Below is a small trained network, with its code and all its weights. Each question gives an input and a class and asks what happens when units are switched off, that is, made to give their printed mean instead of their output.

import numpy as np


def w(rows, s, z=0):
    codes = np.array(rows[::2]) - 128.0
    scale = np.full(codes.shape[1], s)
    scale[-1] = z or s
    return codes * scale


def f(y):
    return y / 2 * (1 + np.tanh(0.7978845608 * (y + 0.044715 * y**3)))


def log_softmax(a):
    a = a - a.max(-1, keepdims=True)
    return a - np.log(np.exp(a).sum(-1, keepdims=True))


def net(x, mask):
    res = np.array(x, float).reshape(1, 4) / 4 @ E
    y = f(res @ A[0][:, :-1].T + A[0][:, -1])
    res = res + np.where(mask, y, B[0][:, -1]) @ B[0][:, :-1]
    return log_softmax(res[-1] @ U[:, :-1].T + U[:, -1])


A, B = {}, {}
E = w([
[133,152,101,119,143],'x0',
[184,44,189,1,188],'x1',
[102,45,53,22,8],'x2',
[120,225,196,49,39],'x3',
],0.0075)
A[0] = w([
[154,96,136,28,244,87],'neuron 1',
[133,199,218,50,11,182],'neuron 2',
[115,115,72,193,108,123],'neuron 3',
[175,35,160,37,167,161],'neuron 4',
[130,121,37,32,88,105],'neuron 5',
[105,3,26,188,183,192],'neuron 6',
[142,55,74,54,50,116],'neuron 7',
[182,204,185,153,173,76],'neuron 8',
[180,156,183,175,149,181],'neuron 9',
[120,72,89,116,59,78],'neuron 10',
[111,73,82,61,26,98],'neuron 11',
[115,201,163,152,216,188],'neuron 12',
[74,240,144,197,141,255],'neuron 13',
[136,108,206,2,220,120],'neuron 14',
[36,150,57,198,78,166],'neuron 15',
[150,236,117,59,127,104],'neuron 16',
[218,56,28,147,215,122],'neuron 17',
[119,186,175,89,104,76],'neuron 18',
[150,115,77,97,90,83],'neuron 19',
[15,124,7,69,72,115],'neuron 20',
],0.0081,0.0057)
B[0] = w([
[39,179,134,143,170,191],'neuron 1',
[222,191,104,139,122,255],'neuron 2',
[111,186,109,140,106,161],'neuron 3',
[42,233,106,108,176,233],'neuron 4',
[186,93,97,161,159,199],'neuron 5',
[244,218,137,97,23,240],'neuron 6',
[203,134,56,193,160,227],'neuron 7',
[212,1,101,194,190,168],'neuron 8',
[202,52,39,81,215,177],'neuron 9',
[157,95,124,187,181,168],'neuron 10',
[110,97,72,177,245,221],'neuron 11',
[186,84,61,102,208,200],'neuron 12',
[139,147,78,83,201,246],'neuron 13',
[75,208,42,199,167,220],'neuron 14',
[20,198,69,90,172,209],'neuron 15',
[222,145,239,183,45,164],'neuron 16',
[205,198,133,178,43,198],'neuron 17',
[158,145,158,189,87,153],'neuron 18',
[100,28,173,153,186,147],'neuron 19',
[156,67,29,144,229,212],'neuron 20',
],0.0055,0.0094)
U = w([
[164,7,71,143,213,68],'0',
[133,154,81,70,137,254],'1',
[3,229,88,125,171,111],'2',
[227,197,130,135,52,117],'3',
[104,97,134,67,113,163],'4',
[6,16,205,94,116,71],'5',
[67,74,200,148,20,75],'6',
],0.0072)

Each question gives the input, the list of numbers given to net, and the class t.
The units are the neurons (one row each of A and B). Each row of codes is followed by its name. A weight is (code - 128) times the scale printed after its matrix; where a second scale follows, it is the last column's (A, B and U).
mask holds one flag per neuron, in row order. A switched-off neuron (its flag False) gives its mean, the last column of its row in B, instead of its output. The means were averaged over made-up inputs and are rounded, as every weight is.
A unit's drop is (log p(t) with every unit on - log p(t) with that unit switched off) / (log p(t) with every unit on - log p(t) with every unit switched off).
The circuit of an input: a set's keep is (log p(t) with only the set's units on - log p(t) with every unit switched off) / (log p(t) with every unit on - log p(t) with every unit switched off). Starting from the 12 units with the biggest drops (on a tie, the unit counted first), units are removed one at a time, each time the one whose removal leaves the highest keep (on an exact tie, the one counted first), for as long as the keep stays at least 0.8.
units of the circuit, in order: the units of the circuit, biggest drop first
most important unit: the unit with the biggest drop
top k neurons: the k neurons with the biggest drops, biggest first
drop of u: that unit's drop, to one decimal
input [2,8,7,-6], class 2: most important unit => neuron 4
input [-2,-4,4,4], class 0: units of the circuit, in order => (neuron 20; neuron 6)
input [2,8,-4,-6], class 2: units of the circuit, in order => (neuron 1; neuron 4)
input [-4,8,-6,6], class 2: top 3 neurons => (neuron 14; neuron 1; neuron 4)
input [-2,3,-2,-8], class 3: units of the circuit, in order => (neuron 6; neuron 17)
input [-7,-8,8,6], class 0: top 2 neurons => (neuron 20; neuron 11)
input [-5,6,-3,5], class 2: units of the circuit, in order => (neuron 14; neuron 4)
input [4,7,0,4], class 2: units of the circuit, in order => (neuron 14; neuron 4)
input [7,-7,7,-1], class 0: top 2 neurons => (neuron 20; neuron 4)
input [2,2,2,6], class 3: top 3 neurons => (neuron 2; neuron 16; neuron 15)
input [2,6,-4,1], class 2: units of the circuit, in order => (neuron 14; neuron 1)
input [-6,3,6,0], class 0: units of the circuit, in order => (neuron 11; neuron 7)
input [-6,8,-5,6], class 2: top 4 neurons => (neuron 14; neuron 4; neuron 1; neuron 6)
input [7,8,-3,8], class 2: units of the circuit, in order => (neuron 14)
input [-3,2,6,6], class 0: top 3 neurons => (neuron 11; neuron 6; neuron 20)
input [4,3,-6,6], class 0: top 2 neurons => (neuron 8; neuron 6)
input [-4,-8,8,-4], class 0: top 2 neurons => (neuron 20; neuron 4)
input [-7,7,-1,-7], class 1: top 2 neurons => (neuron 6; neuron 15)
input [-1,-5,1,-8], class 3: top 2 neurons => (neuron 6; neuron 17)
input [1,5,-6,5], class 0: most important unit => neuron 8
input [5,4,3,6], class 3: top 2 neurons => (neuron 2; neuron 16)
input [-8,5,3,-5], class 1: drop of neuron 16 => 0.1
